Rows, each with the group of its hidden value
[  1  -1 -22   1   0   2   7   7 -14  -2  -4   7   3   8  -1  -2  16   3
  -6  -9   5  -1 -10   8   5   6   0 -13  33  -1  21  -1  -1   4 -11  -3
   2 -10  15  -7   3   1  -1   9  -3  -3   1   3  -8 -17  -4  14  14  -4
  12  17   1   1   0 -11  -6   4  -8  -3   0  -2   8   2  13 -14  -2 -19
  -8  -4   4   2  19  -3   3  -4   8  41  -1   7   1   3   4   5 -13  -5
  -9  -3] : A
[ -1   1  15  -1   1  -3  -7  -4   2   3   2  -7  -1  -9   4   2  -5  -1
   4   5  -4   1   8  -6  -7  -2  -1   9 -20   1  -9   1  -6   2   9   3
  -7   4  -3   5  -6  -1   1  -4   5   2   2  -2   6   9   1  -8  -9   0
  -6  -3  -1  -2  -1   6   4   1   7   4  -1   2  -2  -3  -5   7   1   7
   6   3  -2  -1 -14   0  -3   5  -3 -25   1  -6  -1  -1   0  -5   2   4
  13   1] : X
[ -2  -1  27  -5  -2   1  -9 -15  18   0   0   2  10 -10  -1  -5 -30  -2
   3  13 -11   3   8  -5  -9 -13  -1  10 -32   7 -28  -2   5  -8  11   7
   2  11 -12  11  -6  -2   1 -16  -3   6  -2  -5  10  18   4 -14 -13  10
 -10 -16   0   8  12  11   9  -6   8   1   2   8  -8  -2 -16  18   3  23
   5   4  -3  -5 -17   4   2   3 -11 -47  -1  -2   1  -3  -6  -3  15   3
  -2   1] : S
[ -1   0  25   4   2   8 -11  -3  12   6   9 -14  -3 -17   1   7  -1  -3
   6   8  -3   2  13  -8  -2   6   0  16 -36  -3 -12   2  -2   0  13  -1
   2   9 -15  -1  -3   1   3  -6   9   4  -4   0   8  19   4 -14 -13  -2
 -12 -18  -2  -6  -7  10   3  -5   9   6  -1   2   0  -4  -8  13   2  15
  10   3  -4   2 -15   4  -6   6  -4 -22   3  -6  -2   0   0 -11  12   9
  19   5] : X
[  1  -4  -4  -7  -1   4 -10  -8  13  -5  -3   7 -23  -7 -13  -5 -16  -2
  -3   0  -2   2   1   4  -9   9   4  -8  -6   0 -10   0  10  -2   9   3
  16  -1 -13   2   5   1   1  -7  -4   7  -4  -3   2   7   2   0  10  -1
  -3  -3  -3   7   2   0   1  -8   3  -2  -4  -3   4  -5 -13   1   2   4
   4   1   2   5   8   2   7   2  -7   9   1  21   1   9  -6  -1   6  -2
 -16  -2] : S
[ -2  -1  26   6   1   9 -20   8   4   9   9 -16   8 -12   5   8   8  -1
   5  13  -8   4  15  -9 -14   1   0  20 -38  -4  -2  -2  -8   3   9   1
  -3   7  -4   3  -6   1   2  -7  15   5  -2  -2   8  20   1 -13 -15  -6
 -11  -5  -1  -7  -3   3   1  -4  13   6  -3  11   3  -4  -3  15   2   3
  15   3  -3  10 -14   5  -7  11  -2 -20   2  -9  -4   1   5 -13   8   9
  32   3] : A
[  1   2  -1 -12  -4  -7   0  -2   7  -9 -11  16   9  13  -1  -6 -19  -2
   2  -1  -2   0  -6   5   8 -23   0  12   7   3 -14   3   2  -9 -13  11
  -4  -3   0   9   6  -2  -1  -9  -6  -6   6  -7  -6 -15   3   4  -1  14
  -4   0   1  11   8  -1   5  -3 -17  -7   3  -7 -13   3 -17  -2   6  14
 -10   3  -6 -14   1   1  11  -9  -3 -26  -2   9   0  -6 -12   9   1  -7
 -12  -2] : S
[ -1   6  17   5  -2 -12   5  23 -12   4   1  -8  29  17  16   5   7   0
   8   7  -3  -2   3  -6   5 -38  -4  31  -5  -2   6  -1 -16  -4 -12   5
 -28   2  14   7  -6  -2   0   0  11 -12   8  -4  -4  -8  -2  -4 -19   5
  -5   5   3  -5   5   0   3   6  -8   0   1   7 -13   7   2   5   2   5
  -1   5  -8  -7 -17   1  -5  -1   3 -47  -2 -27  -6 -21   3   0  -2   2
  35   3] : S
[ -2   5  16   5  -1   0   4  17 -11   6   3  -7  30   7  13   5  13   1
   5   5   0  -1   1  -3   8 -21  -4  20  -4  -2   7  -1 -12  -1  -9   1
 -19   3  14   2  -5   0   0   1  10  -9   4   0  -1  -7  -1  -2 -13   3
  -1   2   2  -5   3   1   0   4  -6   1   2   8  -6   4   7   4   0   4
  -3   2  -5  -8 -10   1  -6  -1   5 -24  -2 -21  -3 -15   5  -1  -3   2
  26   3] : X
[ -2   4  15   4  -1   1   2  15 -10   6   2  -5  30   7  14   5  11   1
   4   4  -1   0   1  -4   6 -21  -3  16  -3   0   5  -1 -13   0  -7   2
 -18   2  14   2  -6   0   0   1   8  -6   4   0  -1  -6  -1  -1 -10   3
   0   4   2  -3   3   0   0   4  -6   1   3   7  -5   3   6   3   0   2
  -3   1  -4  -7  -9   0  -4   0   5 -19  -2 -18  -3 -11   5  -1  -4   2
  22   2] : X
[  2   1 -20   0  -2 -10  10  14 -13  -5  -7  10   8  26   2  -3   7   2
  -3  -4   3  -2 -10   7   3 -17  -1  -3  30  -2  16  -2  -2  -2 -16   2
  -9  -8  14   1   4  -1  -2   6  -2  -8   5  -2 -11 -20  -4  12   7   2
   8  16   2   2   6 -12  -3   3 -11  -7   0   1  -3   6   7 -10  -1 -14
  -9  -1   2   2  11  -1   4  -6   5  11  -2  -1  -2  -7   1   7  -9  -8
  -3  -2] : A
[  1  -6 -18  -7   2   7  -9 -27  11  -5  -4   9 -31 -12 -15  -6  -9  -1
  -7  -7   1   3  -3   6 -11  36   5 -32   6   2  -7   1  13   5  12  -2
  27  -3 -12  -2   5   1  -1  -2 -10  12  -5   1   5   6   1   4  19  -5
   4   0  -3   6  -4  -2  -2  -5  10  -1  -1  -8  11  -8  -6  -4  -1  -7
   3  -4   7   8  15  -3   7   2  -3  37   2  30   6  23  -4   2   0  -3
 -34  -6] : S
[  1   0 -18  -5  -1  -8  13 -10  -2  -9 -10  16   1  18  -1  -5  -7   0
  -2 -11   6  -2 -12   8  10  -3   0 -14  29   2  -3   4   3  -1 -10   3
   1  -5   4   1   6  -2  -3   3  -9  -5   5  -2  -5 -20   2  11  11   8
   8   1   0   7   0  -3   0   3 -10  -7   4 -10  -3   4  -3  -9   0  -2
 -11  -2   2  -9   8  -3   8  -9   3   9  -1   8   3   2  -6  11  -6  -7
 -26  -3] : S
[  1  -6 -21  -3   3   5  -3 -22   6  -4  -3   6 -34  -7 -14  -3  -3  -1
  -7 -10   6   1  -4   6  -9  40   4 -34  11  -1  -3   2   9   8  13  -4
  24  -4 -13  -6   6   0  -1   5  -4  10  -4   1   4   0   2   7  21  -7
   7  -1  -4   2  -9  -3  -4  -3  10  -1  -3  -9  13  -7   0  -7  -2 -12
   3  -4   9  10  15  -3   4   3  -1  47   3  25   5  22  -2   1  -3  -2
 -28  -4] : X
[ -2   6  24   4  -2  -6   0  21  -7   4   1  -7  38  13  16   6   6   0
   9  11  -6   0   5  -7   5 -40  -4  35 -13  -1   0  -2 -14  -7 -11   7
 -27   4  13   7  -6  -1   0  -5  10 -11   7  -3  -3  -2  -1  -7 -22   8
  -8   0   3  -5   7   2   4   3  -9   0   3   9 -14   6   0   9   2  11
  -1   5  -9  -8 -19   3  -5  -1   2 -49  -2 -27  -6 -21   2  -2   2   2
  36   4] : S
[  0  -5 -11   3   3  12  -6 -10   1   1   3   2 -20  -6  -9   0   9   0
  -7  -5   3   2  -1   5 -11  35   3 -31   3  -4   5  -1   4  10  12  -5
  20  -1  -4  -7   2   1   0   5   3   9  -6   2   5   4   1   5  16  -9
   7   0  -3  -2  -8  -5  -6  -4  14   2  -3   1  17  -6   6  -3  -3 -16
   5  -4   9  14  13  -1   0   7   2  50   3  17   2  19   4  -4  -2   1
 -12  -2] : A
[  0  -2   8  -7  -3   1  -7   0  15  -5  -4  11  -5   2  -8  -8 -26  -2
   0   4  -5   1   0   4  -9  -6   2   1 -13   1 -17  -1   5  -5   6   9
   9   4 -10   8   4  -2   0 -12   2   4  -2  -9   3   3   4  -3   2   7
  -4  -6  -2  10  11   2   4  -9   1  -4  -4   5  -3  -2 -15   7   4  11
   0   5   0   0   1   4   7   2  -8 -14   0  13   0   0  -8  -1   9  -2
  -9   0] : S
[ -2  -3   6   7   4  12  -7  -9  -2   8   7  -9  -4 -18  -1   3  13   2
  -5   2  -1   3   5  -2 -12  29   1 -20 -12   0   6  -3  -1  11  15  -7
   9   3   1  -5  -7   2   1   3   5  11  -5   5  10  16  -2  -2   4 -10
   5   0  -2  -6  -5   0  -4   1  21   6  -1   7  15  -6  13   3  -5 -13
   9  -4   7  11   2  -2  -6  10   2  30   2   3   2  16   9  -7  -3   6
   3  -1] : A
[  1  -3 -18   8   3  -1   1   8 -12   2   4  -7 -21   4  -3   4  22   1
  -4  -7   5   0  -1   1 -10  23   2 -16  12  -8  20  -2  -2  10   6  -8
   5  -6   4  -9   2   1   0  12   6   2  -1   3  -1  -2  -4   6  10 -16
   8  12  -1  -9 -10  -9  -8   3  10   2  -7   1  13  -3  14  -8  -4 -24
   7  -3   7  18  11  -2  -5   6   6  43   3   3  -1   9   9  -4  -8   0
   7  -1] : A
[  1   0 -20  -7  -1  -5  13 -17   1 -10 -10  18  -2  12  -4  -7 -12   0
  -4 -11   6  -2 -13   8  12  -2   0 -16  30   5  -7   3  11  -3 -10   1
   7  -5   0   0   6  -2  -2   1 -15  -3   1   0  -5 -18   2  11  11  10
   8  -1   1   9   2  -1   2   2 -11  -6   6 -11  -3   3  -4 -10   0   2
 -14  -3   2 -12   8  -4   9 -10   1  13  -2  12   4   4  -7  13  -4  -8
 -37  -3] : S
[ -2   5  24   0  -2  -2   4   8   1   2   0  -1  29   4  10   3  -5  -1
   7   6  -1  -1   1  -5  14 -29  -3  26 -11   2  -9   2  -7  -7  -8   5
 -17   6   5   5  -3  -1   1  -5   3  -8   3  -2   0  -4   3  -6 -16  11
  -7 -10   2   1   4   7   5   1 -11   0   4   2 -13   5  -6   7   3  19
  -6   4  -8 -16 -14   2  -1  -4   0 -39  -2 -17  -2 -16  -3   1   4   2
  13   4] : X
[ -1   5  15   0  -2 -11  -1  18 -10   3  -3  -4  28  14  14   4   2   0
   7   9  -6   0   1  -6   1 -37  -4  28  -8   1   2  -1 -15  -6 -11   9
 -28   1  15  10  -7  -2  -1  -4   7 -10  10  -5  -3  -5  -2  -4 -18   6
  -6   9   3  -2   9  -1   5   5  -7  -1   2   7 -14   6  -1   6   2   6
  -1   5  -8  -8 -17   1  -3  -2   1 -51  -3 -22  -5 -19   0   1  -2   0
  29   1] : S
[  1  -4 -13   9   4   4   0   1 -11   5   6  -9 -20  -1  -2   4  18   1
  -5  -5   4   0   1   1 -13  31   2 -22   5  -6  15  -2  -3  13  12  -8
   9  -1   4  -8  -1   1   0  12   8   5  -2   3   4   3  -4   5   9 -17
   9  10  -3  -9  -9  -7  -8   3  17   4  -6   5  17  -4  15  -5  -5 -26
   9  -4  10  18   8  -2  -6   9   5  50   3   3   0  12  11  -6  -8   3
   6  -2] : A
[ -1  -2  12  -6   2   0 -13 -18  11   1  -1  -3 -16 -17  -3   0 -13  -2
   2   3  -4   3   8  -4 -12  17   1  -4 -21   3 -16   2   0   3  15   4
   7   3 -13   5  -4   0   1  -7   0   9   0  -3   9  12   2  -8  -4  -1
  -6  -5  -2   1  -2   7   4  -1  12   3  -1  -2   1  -7 -11   7   2   9
   8   2  -1   0 -10  -2   1   6  -6 -15   2   7   1   9  -4  -3   4   4
   1  -2] : S
[  0   5  14  -8  -2 -17   0  -6   3  -5  -8   4  17  14  10   2 -15  -3
  10   4  -4   0   3  -5   6 -35  -3  26  -6   4 -18   5  -7  -9  -9  12
 -20   2  -1  14  -1  -4  -1  -9  -3 -10  11  -7  -2  -6   2  -6 -17  14
 -11  -5   2   4   3   7   9   1 -12  -4   5  -6 -20   5 -19   6   6  21
  -4   6 -11 -16 -21   0   4  -8  -3 -63  -2 -11  -2 -10 -11   7   3  -2
   4   0] : S
[ -2  -1  17   4   3  10 -13  -4   2   9   7 -12  -2 -19   2   5   5  -1
   1   6  -4   3  10  -6 -11  17   0  -3 -27  -1  -3  -1  -5   7  16  -2
   3   6  -4  -1  -8   2   2  -2  10   8  -4   1  10  17   1  -8  -4  -7
  -4  -4  -2  -5  -3   5  -1  -1  15   7  -2   6   8  -6   2   8  -1   1
  11   0   1   6  -5   0  -6  10  -1   0   2  -2   0   7   6  -9   3   8
  17   1] : A
[  0  -2   4  -2   2   1  -8 -13   8   1   2  -5 -21 -16  -3   1  -6  -2
   1   0  -1   1   6  -2  -7  17   2  -6 -14   0 -10   2   3   3  13  -1
  10   2 -13   0  -1   0   1  -2   0   7  -2   0   7  11   2  -5   2  -6
  -4  -7  -2  -1  -6   5   1  -2   9   3  -2  -4   3  -6  -7   3   1   6
   7   1   1   3  -3  -1  -1   5  -4  -2   2   8   2   8  -2  -3   4   4
  -4   0] : X
[ -1   6  15   3  -2 -16   4  22 -14   3  -2  -7  27  21  16   6   8   0
  10   6  -3  -2   3  -7   1 -39  -5  30  -5  -2   4   0 -17  -3 -12   8
 -33   1  16  10  -6  -3  -1   0  12 -13  11  -5  -4 -10  -3  -3 -20   4
  -5   9   2  -6   4  -1   4   7  -7   0   0   6 -14   7   1   3   2   2
   0   6  -8  -5 -19   0  -5  -2   3 -51  -2 -29  -6 -21   2   1  -4   1
  35   2] : S
[  1   2  -8   2  -3 -11   7  25 -14  -2  -4   5  14  30   5   1   9   0
   3  -2   1  -3  -5   3   3 -29  -2  14  18  -6  14  -2  -9  -3 -18   6
 -16  -5  15   3   4  -2  -2   3   8 -11   7  -6 -11 -20  -3   6  -2   3
   3  13   1  -1   4 -10  -2   2 -12  -6  -3   3  -7   7   3  -5   1  -9
  -5   3  -2   1   4   2   1  -5   5  -8  -2  -9  -5 -16   1   2  -6  -5
  17   0] : X
[ 0  0  1 -2 -1  1 -2  3  3 -2 -2  4  5  7  0  0  0 -1  1 -1  1  0 -2  2
  2 -4  0  3 -2 -2 -3  1 -3  0 -2  4  0  0  1  2  2 -1  0 -2  3 -2  2 -4
 -1 -6  2  2  1  3  0 -1  0  2  0 -2 -1 -1 -4 -2  0 -1 -1  0 -4  1  2  0
 -2  1 -1 -2  2  1  2 -1  1  1  0  3 -1  1 -2  2  0 -1  0  0] : X
[ -1  -2  -1   8   3   7  -4  -1  -6   8   9 -12 -10 -14  -1   3  15   2
  -4   2   0   1   5  -3 -11  25   1 -13  -7  -3  11  -3   0   8  12  -9
   5   1   2  -7  -5   2   1   7   4   7  -5   6   6  13  -3  -2   3 -13
   5   4  -1  -8  -5  -2  -5   3  17   7  -3   7  13  -4  15   1  -4 -15
   9  -3   6  14   1  -1  -8  10   2  28   2  -3   1   8  11  -8  -2   5
   8   0] : A
[ -1   1  17   5   1   1 -14  13  -5   8   7 -16   5  -7   7   8  16   0
   5   8  -6   2  12  -8 -11  -3  -1  18 -23  -4   6  -2 -12   4   7   1
 -11   3   3   2  -7   1   2  -2  14   1   2  -1   4  12  -2  -8 -13  -7
  -7   5   0  -9  -3   0   0   1   9   5  -3   8   1  -2   3   7   1  -1
  11   3  -4   7 -12   2  -8   9   1 -20   2 -13  -4  -4   6 -10   0   7
  36   2] : X
